Here is a tiny trained network, its code and every weight. The questions are about switching its units off for an input and a target symbol, where a switched-off unit gives its printed mean instead of its output.

import numpy as np


def w(rows, s, z=0):
    codes = np.array(rows[::2]) - 128.0
    scale = np.full(codes.shape[1], s)
    scale[-1] = z or s
    return codes * scale


def f(y):
    return np.maximum(y, 0)


def softmax(a):
    e = np.exp(a - a.max(-1, keepdims=True))
    return e / e.sum(-1, keepdims=True)


def log_softmax(a):
    a = a - a.max(-1, keepdims=True)
    return a - np.log(np.exp(a).sum(-1, keepdims=True))


def net(x, mask):
    ids = ['ΓΔΣΦαβζηθλμξτψω'.index(c) for c in x.split()]
    T = len(ids)
    res = E[ids] + P[:T]
    u = 0
    for l in range(2):
        q, k, v = (res @ M[l].T for M in (Q, K, V))
        z = softmax(np.where(np.tri(T) > 0, q @ k.T / 4**0.5, -1e9)) @ v
        res = res + np.where(mask[u], z, O[l][:, -1]) @ O[l][:, :-1]
        u += 1
        y = f(res @ A[l][:, :-1].T + A[l][:, -1])
        res = res + np.where(mask[u : u + 8], y, B[l][:, -1]) @ B[l][:, :-1]
        u += 8
    return log_softmax(res[-1] @ U[:, :-1].T + U[:, -1])


Q, K, V, O, A, B = {}, {}, {}, {}, {}, {}
E = w([
[76,137,114,116,252,34,134,128,121,52,200],'Γ',
[104,156,86,170,105,50,61,128,100,88,81],'Δ',
[152,127,101,101,162,213,156,148,123,133,138],'Σ',
[198,106,127,91,196,116,191,132,120,78,118],'Φ',
[183,121,118,144,176,108,114,142,134,137,102],'α',
[172,143,107,113,220,123,121,185,117,93,108],'β',
[111,219,126,145,163,143,115,140,107,49,149],'ζ',
[98,192,139,125,134,74,63,161,88,150,153],'η',
[124,153,176,218,60,183,91,196,126,119,110],'θ',
[163,96,165,128,49,124,108,58,174,101,188],'λ',
[186,121,144,127,186,131,132,110,100,104,80],'μ',
[138,116,84,87,180,117,147,133,90,110,111],'ξ',
[90,72,150,160,134,120,95,152,86,133,190],'τ',
[124,192,122,115,105,115,105,131,145,149,146],'ψ',
[245,113,123,122,159,182,126,145,81,86,174],'ω',
],0.022)
P = w([
[148,138,167,71,127,144,89,115,96,175,95],'0',
[170,137,124,121,97,4,159,212,77,130,165],'1',
[134,129,154,67,136,138,75,142,131,151,101],'2',
[113,168,120,153,126,28,130,159,105,154,159],'3',
[117,125,138,74,144,153,80,146,155,138,110],'4',
[108,157,118,164,132,68,145,125,117,142,146],'5',
[124,98,158,67,117,151,100,150,143,104,108],'6',
[104,141,120,173,118,97,153,113,122,128,130],'7',
[128,87,162,78,128,150,100,140,150,81,96],'8',
[87,131,116,173,104,128,165,109,120,110,123],'9',
[107,97,148,97,164,160,84,129,181,72,93],'10',
[68,118,95,181,87,160,155,104,111,97,127],'11',
[90,108,163,107,146,164,51,120,189,64,99],'12',
[101,117,118,174,102,138,143,67,99,132,122],'13',
],0.017)
Q[0] = w([
[155,139,151,87,126,195,71,155,167,137,95],'L0H0',
[123,109,74,176,102,117,251,139,141,219,171],'L0H0',
[143,136,122,138,170,139,202,185,75,136,91],'L0H0',
[130,102,194,115,98,104,108,129,148,71,197],'L0H0',
],0.011)
K[0] = w([
[90,111,130,203,142,148,138,134,133,125,147],'L0H0',
[180,151,124,83,127,113,172,135,162,247,143],'L0H0',
[160,144,123,132,172,154,148,150,75,134,113],'L0H0',
[168,96,150,151,111,159,140,78,182,64,149],'L0H0',
],0.012)
V[0] = w([
[32,122,47,167,111,89,92,141,135,117,184],'L0H0',
[124,1,178,138,178,97,108,36,52,164,176],'L0H0',
[141,182,153,65,121,146,175,81,99,186,72],'L0H0',
[171,87,148,130,160,166,140,182,119,166,182],'L0H0',
],0.0061)
O[0] = w([
[153,101,185,99,64,69,145,157,77,127,140,106],'L0H0',
[186,82,160,141,216,31,147,151,144,95,111,245],'L0H0',
[118,192,169,135,99,91,92,138,172,173,157,3],'L0H0',
[142,119,77,155,249,110,31,1,53,160,150,44],'L0H0',
],0.0098,0.0026)
A[0] = w([
[93,114,135,60,101,76,110,181,164,132,39,55],'L0N0',
[7,140,173,205,74,106,173,128,180,147,226,116],'L0N1',
[130,174,133,184,111,138,52,100,21,23,153,98],'L0N2',
[72,148,52,184,206,49,145,146,84,176,121,202],'L0N3',
[177,89,162,136,165,151,183,59,124,75,66,163],'L0N4',
[133,139,253,35,139,227,122,89,161,181,113,81],'L0N5',
[89,38,194,96,212,176,127,202,136,128,212,198],'L0N6',
[148,170,60,222,172,177,241,119,61,161,114,252],'L0N7',
],0.0065,0.003)
B[0] = w([
[152,121,64,58,134,200,117,63,100,85,76,196],'L0N0',
[119,158,98,133,109,122,114,67,99,106,94,233],'L0N1',
[85,118,97,87,108,138,196,133,174,142,144,228],'L0N2',
[127,53,146,104,98,133,195,201,105,143,123,231],'L0N3',
[87,162,121,102,85,142,118,136,156,186,127,253],'L0N4',
[186,158,65,147,167,117,141,173,170,112,64,208],'L0N5',
[116,104,146,83,82,65,97,52,118,117,41,247],'L0N6',
[130,121,124,138,55,4,160,155,94,103,125,200],'L0N7',
],0.011,0.0057)
Q[1] = w([
[193,135,58,1,123,127,75,91,115,105,35],'L1H0',
[110,114,158,192,111,133,170,83,112,192,150],'L1H0',
[114,85,109,89,119,112,58,109,153,140,78],'L1H0',
[157,148,125,40,101,148,116,69,163,155,103],'L1H0',
],0.0089)
K[1] = w([
[21,59,97,231,76,134,156,118,209,3,112],'L1H0',
[167,166,91,133,93,50,39,180,78,184,167],'L1H0',
[96,8,252,142,76,154,84,95,194,73,108],'L1H0',
[76,123,96,147,101,112,149,78,217,73,163],'L1H0',
],0.0059)
V[1] = w([
[164,198,167,9,217,105,242,99,190,48,254],'L1H0',
[226,61,86,117,49,146,85,70,224,191,205],'L1H0',
[107,30,104,132,132,116,95,117,126,107,90],'L1H0',
[180,64,201,219,73,108,77,71,227,63,228],'L1H0',
],0.005)
O[1] = w([
[77,110,168,85,127,101,187,90,254,103,75,68],'L1H0',
[223,107,28,81,72,109,137,72,150,131,165,199],'L1H0',
[206,117,146,57,111,117,115,82,63,48,56,255],'L1H0',
[9,114,117,119,83,168,72,118,143,226,163,91],'L1H0',
],0.0089,0.0045)
A[1] = w([
[116,145,179,156,130,87,132,130,95,71,142,145],'L1N0',
[140,68,109,137,100,115,148,106,105,99,143,165],'L1N1',
[129,93,137,138,137,97,170,173,121,81,162,68],'L1N2',
[124,105,167,110,154,153,85,119,71,118,157,105],'L1N3',
[93,143,124,113,118,70,151,54,124,160,124,66],'L1N4',
[88,94,92,92,108,114,118,152,106,144,118,108],'L1N5',
[117,143,121,147,249,177,158,118,102,137,117,1],'L1N6',
[170,53,138,138,151,177,179,158,75,128,97,116],'L1N7',
],0.011,0.0048)
B[1] = w([
[122,52,105,150,72,103,143,116,235,170,163,208],'L1N0',
[101,223,152,163,168,109,148,205,155,168,117,255],'L1N1',
[167,116,163,105,119,197,48,106,53,174,85,197],'L1N2',
[106,133,118,151,254,149,136,56,68,207,63,155],'L1N3',
[109,175,146,176,105,173,88,109,102,107,184,205],'L1N4',
[218,96,119,127,110,148,176,155,176,108,95,202],'L1N5',
[137,35,187,205,56,211,146,58,159,75,137,134],'L1N6',
[47,157,59,125,106,153,128,110,130,61,168,220],'L1N7',
],0.0091,0.016)
U = w([
[100,97,176,79,115,92,121,113,138,102,115,58],'Γ',
[132,132,162,92,133,139,98,77,76,143,104,174],'Δ',
[107,118,95,145,115,24,156,119,136,101,153,206],'Σ',
[91,139,194,99,165,184,125,174,168,131,113,240],'Φ',
[163,104,166,157,122,175,120,119,134,123,100,49],'α',
[157,109,150,114,122,133,155,99,133,120,120,31],'β',
[140,66,159,136,105,173,105,111,114,105,137,89],'ζ',
[54,135,111,150,84,254,92,90,84,166,158,97],'η',
[141,84,126,141,135,152,103,126,135,109,142,114],'θ',
[176,99,116,153,123,165,155,87,122,117,129,3],'λ',
[157,79,109,67,97,143,82,105,164,154,128,127],'μ',
[91,183,157,125,88,100,87,93,72,57,133,94],'ξ',
[145,170,138,134,159,130,84,166,160,139,97,45],'τ',
[185,93,204,133,79,75,155,210,116,141,111,226],'ψ',
[144,67,146,115,105,161,152,86,108,110,146,55],'ω',
],0.0083,0.0048)

Each question gives the input, a string of symbols that net reads in full, and the target symbol t.
The units are the heads (4 rows each of Q, K, V and O) and the neurons (one row each of A and B). Each row of codes is followed by its name. A weight is (code - 128) times the scale printed after its matrix; where a second scale follows, it is the last column's (O, A, B and U).
mask holds one flag per unit, layer by layer, with each layer's heads first. A switched-off unit (its flag False) gives its mean, the last column of its rows in O or B, instead of its output. The means were averaged over made-up inputs and are rounded, as every weight is.
A unit's drop is (log p(t) with every unit on - log p(t) with that unit switched off) / (log p(t) with every unit on - log p(t) with every unit switched off).
The circuit of an input: a set's keep is (log p(t) with only the set's units on - log p(t) with every unit switched off) / (log p(t) with every unit on - log p(t) with every unit switched off). Starting from the 12 units with the biggest drops (on a tie, the unit counted first), units are removed one at a time, each time the one whose removal leaves the highest keep (on an exact tie, the one counted first), for as long as the keep stays at least 0.8.
units of the circuit, in order: the units of the circuit, biggest drop first
most important unit: the unit with the biggest drop
k most important neurons: the k neurons with the biggest drops, biggest first
top k neurons in layer l: the k neurons of layer l with the biggest drops, biggest first
input λ ω Σ λ Σ ω λ λ λ ψ, target ψ: most important unit -> L0N6
input θ λ Δ ζ λ ζ λ λ λ ψ, target ψ: 2 most important neurons -> L1N7, L0N6
input ψ ψ λ Δ Φ Σ, target ψ: 2 most important neurons -> L0N7, L1N7
input τ τ λ ξ, target ψ: 4 most important neurons -> L1N2, L1N0, L0N7, L1N1
input λ ψ μ λ λ ξ ψ Σ λ τ, target ψ: units of the circuit, in order -> L1N5, L1N1, L1N7, L0N6
input λ λ λ τ μ, target Δ: 4 most important neurons -> L0N6, L1N3, L0N5, L0N3
input ψ λ λ μ, target ψ: 4 most important neurons -> L1N2, L0N7, L0N0, L1N4
input Φ θ λ ψ Δ λ λ λ λ ψ τ λ λ μ, target ψ: units of the circuit, in order -> L0N7, L1N7, L0N4
input λ ψ α Σ ω λ ξ, target μ: 3 most important neurons -> L1N5, L1N7, L1N1
input λ ω λ τ α λ Φ ψ λ ψ Δ ζ τ λ, target η: top 2 neurons in layer 0 -> L0N4, L0N3
input λ λ λ ψ Σ Γ, target ψ: 3 most important neurons -> L0N3, L1N2, L1N1
input λ ω λ λ τ λ λ Δ λ ζ, target ψ: top 2 neurons in layer 1 -> L1N2, L1N7
input ζ ψ ψ μ Γ, target Γ: units of the circuit, in order -> L1H0, L0N6
input ξ Σ λ λ ξ ψ λ λ λ θ, target ψ: units of the circuit, in order -> L1H0
input Φ Δ τ λ ψ ψ λ λ λ Σ Δ, target ξ: units of the circuit, in order -> L0N0, L0H0, L1H0, L1N7
input Σ μ θ μ ω Δ ψ Δ ψ Δ Δ, target ξ: units of the circuit, in order -> L0N0, L1H0
input Δ λ ψ λ λ λ λ θ, target ψ: units of the circuit, in order -> L0N7, L1H0
input λ λ τ θ λ ξ, target ψ: 2 most important neurons -> L1N2, L0N7
input ψ λ ξ, target μ: top 2 neurons in layer 1 -> L1N1, L1N5
input ζ Δ η, target ξ: top 2 neurons in layer 1 -> L1N5, L1N7
input ψ θ τ ζ α λ, target ψ: units of the circuit, in order -> L1N7
input λ τ τ τ ω Δ Δ λ λ Σ ψ Γ, target ψ: top 2 neurons in layer 0 -> L0N3, L0N7
input θ θ ω η β λ ξ λ Δ τ ψ ψ, target Σ: 3 most important neurons -> L0N6, L0N0, L1N2
input ω ψ Δ λ μ λ τ ψ β ψ, target ξ: 4 most important neurons -> L0N1, L0N3, L1N4, L1N5
input λ ψ λ λ, target ξ: top 2 neurons in layer 1 -> L1N4, L1N0
input τ τ ξ ω ψ, target Δ: 2 most important neurons -> L1N3, L0N6
input ζ ψ ω ψ β λ λ β Γ β Δ λ μ τ, target ψ: 3 most important neurons -> L1N5, L0N0, L1N1
